Small tables with named rows and columns. After each table, cells are looked up by row and column.

Table Mok
|  | Pipat | Sep | Gimo | Tok | Tamik | Zopigu | Faferum | Valiv | Rofota | Vugifa |
|---|---|---|---|---|---|---|---|---|---|---|
| Badevef | 9.217 | 6.173 | 6.714 | 5.148 | 4.436 | 5.412 | 6.808 | 8.302 | 2.678 | 4.153 |
| Pesukit | 2.533 | 3.767 | 5.836 | 4.238 | 4.872 | 5.043 | 6.492 | 3.959 | 9.269 | 7.517 |
| Gaf | 8.958 | 6.266 | 6.078 | 5.098 | 4.138 | 5.188 | 5.579 | 8.558 | 1.980 | 4.147 |
| Gonek | 2.152 | 5.690 | 4.602 | 4.246 | 3.603 | 4.206 | 2.925 | 3.879 | 8.070 | 7.222 |
| Vinupep | 4.366 | 1.731 | 3.551 | 6.087 | 7.388 | 6.114 | 4.873 | 6.723 | 1.927 | 5.424 |
| Vumi | 6.771 | 4.832 | 4.325 | 5.043 | 4.326 | 4.944 | 3.389 | 8.142 | 0.878 | 4.711 |
| Tamem | 7.423 | 5.480 | 5.588 | 8.029 | 9.280 | 7.354 | 7.346 | 5.342 | 3.805 | 3.809 |
| Noz | 4.175 | 1.215 | 5.526 | 3.369 | 3.925 | 4.737 | 6.882 | 7.429 | 5.021 | 7.136 |
| Per | 2.682 | 6.630 | 4.655 | 4.366 | 3.334 | 4.237 | 2.522 | 3.884 | 7.908 | 6.852 |
| Fupugu | 5.226 | 5.094 | 7.639 | 4.473 | 4.823 | 5.392 | 8.892 | 4.600 | 9.513 | 6.679 |

Sep of Per is 6.630
Gimo of Per is 4.655
Zopigu of Gaf is 5.188
Pipat of Noz is 4.175
Tok of Gaf is 5.098
Sep of Noz is 1.215
Zopigu of Badevef is 5.412
Zopigu of Vumi is 4.944
Gimo of Badevef is 6.714
Pipat of Tamem is 7.423
Faferum of Vinupep is 4.873
Valiv of Per is 3.884
Faferum of Gonek is 2.925
Zopigu of Noz is 4.737
Pipat of Pesukit is 2.533
Tamik of Vumi is 4.326
Row with the largest Sep: Per

Tedegi =
,Budozev,Zoz,Kapen,Ripefum,Gog,Tav,Tor,Siv
Kab,30684,48327,48504,10632,72209,7478,13852,65190
Rusot,25317,34459,25277,8480,-23300,18429,51904,9835
Nore,45083,14891,12487,36140,26157,32130,11976,16710
Tinof,43151,5061,4790,38918,65337,28174,28078,31986
Miro,82189,28356,5591,28448,56665,30036,27698,28184
Rul,73533,6899,-16907,45444,73239,18652,-841,9534
Lovu,-28495,34438,21745,-45076,16828,2679,-56923,37422
Mekules,40001,60855,44915,58869,-44262,18522,80976,14115
Mula,53037,43565,33308,37193,70078,41405,51268,62201
Tebo,1561,-3651,-19791,-29927,30351,5038,-2740,5864

Tinof, Budozev: 43151
Tinof, Zoz: 5061
Kab, Gog: 72209
Mekules, Tor: 80976
Rul, Siv: 9534
Mula, Tav: 41405
Rusot, Siv: 9835
Miro, Siv: 28184
Mekules, Siv: 14115
Mula, Budozev: 53037
Nore, Kapen: 12487
Rusot, Zoz: 34459
Lovu, Tor: -56923

Lala:
|  | Motaz | Lel | Napog | Lugu | Tegizu |
|---|---|---|---|---|---|
| Virilot | 170 | 124 | 121 | 61 | 170 |
| Nif | 72 | 182 | 163 | 184 | 116 |
| Ger | 180 | 105 | 95 | 63 | 158 |
| Gonez | 53 | 158 | 158 | 163 | 92 |
| Vararop | 222 | 103 | 149 | 144 | 179 |
| Mam | 101 | 130 | 74 | 71 | 110 |
| Toda | 97 | 154 | 198 | 221 | 116 |
| Pon | 95 | 150 | 110 | 63 | 130 |

Lel of Mam: 130
Motaz of Toda: 97
Lel of Virilot: 124
Motaz of Gonez: 53
Napog of Gonez: 158
Napog of Nif: 163
Motaz of Vararop: 222
Tegizu of Nif: 116
Row with the largest Napog: Toda

Zazu:
|  | Zavite | Rik | Gima | Tur | Padi | Mururi | Sisigo | Rokan | Gifo | Lutad |
|---|---|---|---|---|---|---|---|---|---|---|
| Kofil | 62.465 | -30.734 | 50.715 | -0.402 | 5.922 | -38.735 | 43.168 | 12.409 | -41.831 | -14.322 |
| Dab | 73.391 | 22.521 | 31.008 | -12.690 | -35.025 | -24.917 | 7.219 | 17.809 | -36.680 | 25.241 |
| Terik | 76.262 | -11.245 | 63.239 | 10.291 | 38.402 | 38.833 | 47.024 | 15.144 | 52.152 | 3.696 |
| Nogome | -27.002 | 45.341 | -39.670 | 20.855 | -16.016 | 0.159 | -23.030 | 25.300 | -13.798 | 41.195 |
| Losule | 64.136 | -34.239 | 64.732 | 12.033 | 55.688 | 26.912 | 56.806 | 17.995 | 38.334 | -12.978 |
| Les | 31.256 | 25.659 | 17.566 | 2.934 | 66.256 | 94.980 | 2.870 | 52.756 | 89.241 | 37.405 |
| Gid | 4.901 | -31.109 | 16.292 | 24.768 | 13.390 | -42.175 | 37.606 | 6.814 | -41.760 | -17.139 |
| Kidivag | -54.580 | 42.506 | -47.697 | 35.375 | 33.896 | 54.476 | -20.625 | 36.943 | 47.158 | 42.775 |
| Tek | -7.860 | 4.493 | 5.305 | 29.051 | 77.886 | 79.694 | 17.698 | 38.209 | 84.291 | 18.310 |
| Konut | 18.080 | 36.443 | -10.036 | 2.764 | -28.656 | -16.260 | -12.567 | 23.560 | -32.131 | 35.033 |
| Med | 87.330 | -24.272 | 63.523 | -8.190 | -4.335 | -36.357 | 43.987 | 10.729 | -38.549 | -9.275 |
| Vuro | 36.467 | -43.994 | 46.327 | 20.487 | 32.989 | -21.703 | 55.878 | 6.795 | -13.611 | -24.583 |

Gima of Gid: 16.292
Gima of Kofil: 50.715
Rokan of Gid: 6.814
Sisigo of Kidivag: -20.625
Lutad of Gid: -17.139
Mururi of Terik: 38.833
Lutad of Terik: 3.696
Lutad of Vuro: -24.583
Padi of Gid: 13.390

